Below are the code and all the weights of a small trained network. Each question names an input and a target symbol and asks about switching units off, where a switched-off unit gives its printed mean instead of its output.

import numpy as np


def w(rows, s, z=0):
    codes = np.array(rows[::2]) - 128.0
    scale = np.full(codes.shape[1], s)
    scale[-1] = z or s
    return codes * scale


def f(y):
    return np.maximum(y, 0)


def softmax(a):
    e = np.exp(a - a.max(-1, keepdims=True))
    return e / e.sum(-1, keepdims=True)


def log_softmax(a):
    a = a - a.max(-1, keepdims=True)
    return a - np.log(np.exp(a).sum(-1, keepdims=True))


def net(x, mask):
    ids = ['ΔΩαεζθλμξπστψ'.index(c) for c in x.split()]
    T = len(ids)
    res = E[ids] + P[:T]
    r = res
    for j in range(2):
        rows = slice(3 * j, 3 * j + 3)
        q, k, v = (r @ M[0][rows].T for M in (Q, K, V))
        z = softmax(np.where(np.tri(T) > 0, q @ k.T / 3**0.5, -1e9)) @ v
        o = O[0][rows]
        res = res + np.where(mask[j], z, o[:, -1]) @ o[:, :-1]
    y = f(res @ A[0][:, :-1].T + A[0][:, -1])
    res = res + np.where(mask[2:6], y, B[0][:, -1]) @ B[0][:, :-1]
    return log_softmax(res[-1] @ U[:, :-1].T + U[:, -1])


Q, K, V, O, A, B = {}, {}, {}, {}, {}, {}
E = w([
[211,79,194,160,141,88],'Δ',
[128,24,101,194,197,75],'Ω',
[81,121,184,52,162,213],'α',
[180,49,167,157,117,70],'ε',
[198,82,132,139,146,220],'ζ',
[175,81,127,68,222,53],'θ',
[187,71,195,93,123,66],'λ',
[81,77,90,74,62,71],'μ',
[185,165,71,240,111,82],'ξ',
[176,25,104,113,225,99],'π',
[99,102,209,131,180,80],'σ',
[129,74,169,222,163,92],'τ',
[83,224,4,57,118,161],'ψ',
],0.018)
P = w([
[185,43,202,103,247,30],'0',
[177,49,181,89,211,63],'1',
[187,33,149,87,179,98],'2',
[185,16,116,76,146,131],'3',
[191,16,89,72,115,158],'4',
[197,15,68,63,86,187],'5',
[207,27,47,73,64,195],'6',
[201,5,19,73,35,227],'7',
[194,16,13,70,30,254],'8',
],0.0053)
Q[0] = w([
[119,120,165,163,55,65],'h0',
[104,151,104,164,127,105],'h0',
[92,161,164,112,90,146],'h0',
[241,2,149,111,153,139],'h1',
[71,157,158,109,133,178],'h1',
[155,62,167,112,140,110],'h1',
],0.018)
K[0] = w([
[169,106,234,181,70,78],'h0',
[94,105,135,165,172,104],'h0',
[96,125,197,96,163,111],'h0',
[105,213,39,104,52,247],'h1',
[118,81,236,143,167,108],'h1',
[99,142,75,127,54,174],'h1',
],0.013)
V[0] = w([
[154,95,91,115,160,70],'h0',
[152,68,132,154,133,163],'h0',
[130,105,184,113,85,170],'h0',
[87,86,123,103,70,12],'h1',
[101,121,177,75,147,187],'h1',
[241,154,153,120,121,115],'h1',
],0.011)
O[0] = w([
[59,171,134,71,195,223,254],'h0',
[95,136,206,172,235,124,194],'h0',
[127,99,134,133,195,1,122],'h0',
[44,102,47,111,13,116,107],'h1',
[165,220,80,143,249,53,201],'h1',
[205,117,122,51,110,168,163],'h1',
],0.0076,0.0069)
A[0] = w([
[97,250,76,71,46,114,161],'n0',
[179,106,223,98,193,127,88],'n1',
[89,47,151,20,67,80,253],'n2',
[17,27,98,1,34,134,156],'n3',
],0.0071,0.0059)
B[0] = w([
[46,8,168,89,163,92,164],'n0',
[82,112,114,95,2,97,247],'n1',
[119,185,35,135,42,122,222],'n2',
[201,162,176,194,233,161,238],'n3',
],0.0088,0.015)
U = w([
[60,99,96,102,27,81,169],'Δ',
[90,101,210,179,180,142,87],'Ω',
[142,186,156,130,208,62,243],'α',
[186,76,75,159,133,86,89],'ε',
[195,2,237,114,154,104,2],'ζ',
[102,247,167,59,152,180,66],'θ',
[164,210,23,80,76,77,44],'λ',
[81,196,76,222,129,104,205],'μ',
[168,147,192,147,114,183,168],'ξ',
[56,65,127,69,161,154,16],'π',
[13,193,165,130,95,134,239],'σ',
[73,79,163,167,115,113,173],'τ',
[108,19,74,151,126,84,128],'ψ',
],0.0081,0.0033)

Each question gives the input, a string of symbols that net reads in full, and the target symbol t.
The units are the heads (3 rows each of Q, K, V and O) and the neurons (one row each of A and B). Each row of codes is followed by its name. A weight is (code - 128) times the scale printed after its matrix; where a second scale follows, it is the last column's (O, A, B and U).
mask holds one flag per unit, heads first, then neurons. A switched-off unit (its flag False) gives its mean, the last column of its rows in O or B, instead of its output. The means were averaged over made-up inputs and are rounded, as every weight is.
A unit's drop is (log p(t) with every unit on - log p(t) with that unit switched off) / (log p(t) with every unit on - log p(t) with every unit switched off).
The circuit of an input: a set's keep is (log p(t) with only the set's units on - log p(t) with every unit switched off) / (log p(t) with every unit on - log p(t) with every unit switched off). Starting from all 6 units, units are removed one at a time, each time the one whose removal leaves the highest keep (on an exact tie, the one counted first), for as long as the keep stays at least 0.8.
units of the circuit, in order: the units of the circuit, biggest drop first
most important unit: the unit with the biggest drop
k most important neurons: the k neurons with the biggest drops, biggest first
heads that matter: for each layer, one digit per head in row order, 1 if its drop is at least 0.15 and else 0, layers parted by /
input ε ζ σ Ω, target ζ: most important unit -> n2
input ξ ζ λ π λ α Ω Ω θ, target α: heads that matter -> 01
input α ζ τ λ ζ σ Δ θ, target ζ: units of the circuit, in order -> [h1; n2]
input ζ σ θ σ, target ζ: units of the circuit, in order -> [h1; n2]
input ε π ψ θ, target λ: 2 most important neurons -> [n0; n3]
input ζ ζ Ω ζ Δ, target ζ: units of the circuit, in order -> [n2; h1]
input λ μ Δ, target μ: 2 most important neurons -> [n2; n3]
input π μ μ θ ε π, target μ: units of the circuit, in order -> [h1; n2; n3]
input ξ ξ λ π Δ τ ξ π σ, target ξ: units of the circuit, in order -> [h1; n3; n2]
input λ ε Δ, target Δ: units of the circuit, in order -> [n3; n1]
input ξ ζ ξ θ α ε ψ, target π: 3 most important neurons -> [n0; n3; n1]
input ξ π α μ π, target μ: units of the circuit, in order -> [h1; n3; n2]
input λ σ λ π λ λ α ε, target α: 2 most important neurons -> [n2; n0]
input ζ λ λ μ ξ θ, target ξ: units of the circuit, in order -> [h1; n3; h0; n2]
input ψ π λ Δ σ α α λ, target Δ: heads that matter -> 10
input σ π θ, target θ: units of the circuit, in order -> [h0]
input π ξ α Δ τ, target α: 2 most important neurons -> [n2; n0]
input π π ψ λ, target Δ: heads that matter -> 00
input α Δ ξ λ ζ, target ζ: heads that matter -> 11
input ζ ξ σ λ λ, target ξ: 3 most important neurons -> [n3; n2; n0]
input π α λ, target α: 2 most important neurons -> [n2; n0]
input π λ Δ μ λ θ σ, target μ: heads that matter -> 01
input λ ψ α π θ, target λ: 3 most important neurons -> [n0; n2; n3]
